Each row is followed by roughly how far along a hidden order it lies, from 0 to 12. A new part has a new order.
In the rows, 128 means zero.
[126,131,127,135,130,122,125,130,132,130,126,133,126,122,123,130,133,127,120] : 8
[132,194,129,133,130,124,129,134,128,135,127,129,121,132,119,125,126,130,144] : 4
[131,99,130,131,138,118,126,134,129,124,130,114,121,128,156,122,127,125,137] : 7
[136,202,130,131,83,124,136,127,126,140,126,123,138,136,85,124,129,150,128] : 4
[132,139,138,126,166,109,136,128,125,124,124,123,129,130,120,127,125,129,137] : 7
[128,137,116,118,144,126,140,128,131,118,130,135,135,127,120,125,127,132,129] : 3
[129,150,132,129,123,115,127,125,126,122,126,108,133,128,101,123,130,130,115] : 11
[125,196,125,126,146,123,136,126,129,148,126,147,129,125,118,131,131,117,144] : 0
[127,60,128,133,145,123,132,131,131,127,124,141,125,124,177,130,131,127,132] : 5
[131,152,136,126,136,129,129,128,125,136,128,128,130,134,106,130,124,127,142] : 3
[131,142,137,134,129,128,119,129,129,137,131,114,130,132,89,129,126,130,133] : 6
[117,255,114,110,129,111,148,116,115,152,127,129,120,118,128,108,133,95,113] : 7
[126,103,125,129,162,113,142,125,133,131,126,145,133,125,127,126,133,129,128] : 6
[126,71,134,126,127,141,127,123,124,135,132,126,126,131,141,126,125,126,123] : 6
[130,157,127,132,111,123,128,127,126,140,135,114,128,131,117,123,127,121,132] : 3
[123,255,124,122,114,133,128,126,126,131,126,135,128,126,65,124,131,132,110] : 10
[127,151,125,124,153,128,129,128,129,126,129,134,134,126,124,135,126,118,144] : 0
[128,223,126,119,133,126,132,129,126,119,123,128,127,128,98,124,127,134,125] : 9
[125,150,121,122,156,144,127,136,128,124,131,133,112,128,140,125,121,122,140] : 5
[126,130,128,121,131,137,127,123,128,135,132,128,137,130,92,130,125,131,122] : 5
[128,153,120,120,132,137,129,131,129,114,128,130,131,129,119,127,125,136,124] : 7
[132,78,127,133,130,118,127,133,130,111,123,122,129,126,156,130,129,130,132] : 5
[129,97,115,124,141,122,136,132,131,111,129,127,127,126,162,129,127,128,131] : 4
[126,140,131,132,114,125,123,123,127,139,134,122,130,126,100,124,129,122,112] : 9
[130,137,129,130,134,118,133,128,127,121,126,117,126,130,121,119,128,137,116] : 12
[131,19,128,136,127,122,128,129,132,126,129,129,130,127,160,133,130,125,136] : 1
[129,157,117,126,139,121,135,131,129,126,135,118,122,128,146,119,126,119,136] : 2
[130,128,128,139,102,112,129,126,129,131,126,124,132,125,136,127,135,125,124] : 5
[129,62,126,129,163,129,137,133,134,124,125,154,126,129,137,130,129,144,132] : 6
[125,147,126,114,172,120,141,122,128,122,130,140,137,127,111,129,128,119,140] : 1
[130,146,125,123,191,98,145,131,130,123,123,135,125,127,135,124,127,122,151] : 4
[127,152,128,118,158,123,140,126,126,117,120,143,130,127,134,129,125,133,132] : 7
[129,178,128,130,125,122,120,129,128,119,129,108,128,126,101,128,127,122,125] : 8
[125,201,129,129,134,130,128,127,127,137,127,131,119,126,89,122,131,129,114] : 12
[126,176,114,124,147,132,134,132,129,134,132,134,117,126,113,118,127,128,126] : 6
[128,198,131,125,125,120,132,125,124,124,123,121,128,129,107,121,129,137,110] : 12
[127,95,120,123,181,126,121,134,133,113,134,120,125,124,155,133,123,110,146] : 1
[123,132,124,126,144,133,135,127,127,142,133,137,115,126,144,119,129,123,123] : 8
[125,167,118,121,125,139,127,129,127,128,135,120,123,128,119,121,125,123,123] : 5
[126,79,135,135,110,135,123,129,124,141,130,125,112,127,173,123,128,121,127] : 7
[127,76,124,131,138,122,135,129,132,128,128,144,127,124,171,130,130,124,137] : 1
[128,26,131,130,125,145,121,125,129,134,135,125,130,130,144,132,126,132,126] : 4
[129,80,129,121,137,122,145,121,124,139,126,139,134,131,138,124,128,134,129] : 5
[128,109,123,119,156,135,140,127,129,124,130,146,127,130,141,125,125,135,124] : 6
[126,148,125,134,124,133,121,131,132,126,129,127,124,127,98,127,130,136,116] : 9
[129,255,127,119,153,116,136,129,125,125,123,127,128,129,86,125,128,128,134] : 8
[126,121,122,117,151,132,137,127,130,122,127,142,138,127,119,131,125,129,132] : 2
[126,105,119,122,166,120,143,130,130,123,124,147,126,124,163,126,128,123,140] : 3
[133,18,143,132,140,119,125,127,125,120,127,110,131,132,153,130,124,129,134] : 7
[128,124,135,128,150,131,134,128,127,145,126,147,126,131,118,132,128,128,143] : 3
[131,65,130,127,135,132,124,132,129,111,127,117,122,130,144,124,125,139,121] : 11
[130,12,136,134,141,134,130,129,130,140,130,139,124,132,160,131,127,133,141] : 3
[130,187,123,130,103,128,128,129,126,143,132,124,128,131,121,121,127,123,138] : 1
[128,113,133,126,154,128,130,130,127,124,126,120,117,129,126,122,124,134,123] : 12
[127,17,128,133,135,118,134,128,127,132,128,124,119,125,169,119,129,123,126] : 8
[131,159,133,121,120,127,144,125,124,139,123,142,135,135,109,124,128,143,128] : 5
[125,173,137,130,156,124,128,124,128,149,130,132,126,128,101,129,129,117,136] : 5
[128,31,123,131,102,134,115,130,127,114,130,117,125,123,209,134,126,111,136] : 0
[129,176,120,123,145,124,127,134,129,113,128,121,128,126,139,130,124,120,143] : 1
[126,166,125,117,151,133,128,130,128,120,126,140,129,127,123,133,126,124,139] : 2
[125,147,127,124,104,139,121,128,127,112,124,131,130,126,118,131,131,139,108] : 10
[128,79,131,134,144,115,123,126,130,124,133,110,129,125,125,128,128,122,120] : 9
[127,45,128,134,165,124,123,130,135,127,134,126,130,127,140,135,127,120,137] : 2
[126,201,117,126,111,122,132,131,128,113,124,126,124,123,134,123,132,124,120] : 7
[130,156,127,121,127,128,143,125,125,141,127,138,134,134,127,126,127,132,140] : 1
[126,118,124,132,137,126,136,129,130,148,126,149,116,126,151,126,130,120,138] : 3
[128,255,115,128,97,114,131,126,125,123,129,110,125,124,89,116,131,121,115] : 7
[127,142,140,127,127,123,119,123,126,124,127,118,133,127,110,135,128,122,123] : 8
[132,108,128,118,160,133,129,132,127,111,128,122,132,132,137,131,121,132,140] : 4
[131,83,130,125,137,119,135,124,125,131,131,116,135,133,139,123,125,129,124] : 7
[126,99,128,126,127,134,126,131,126,121,123,134,116,126,153,127,127,133,120] : 10
[125,66,130,129,121,130,122,123,127,131,135,116,129,127,131,124,127,124,111] : 9
[126,98,125,129,146,142,123,136,129,130,129,134,111,129,138,124,126,129,134] : 7
[129,104,125,132,141,113,137,132,128,126,128,120,121,128,169,118,127,126,130] : 7
[125,123,114,117,136,129,132,128,127,113,131,122,126,122,181,123,125,113,127] : 2
[127,222,117,122,117,133,128,133,127,120,128,123,122,126,104,123,127,131,121] : 8
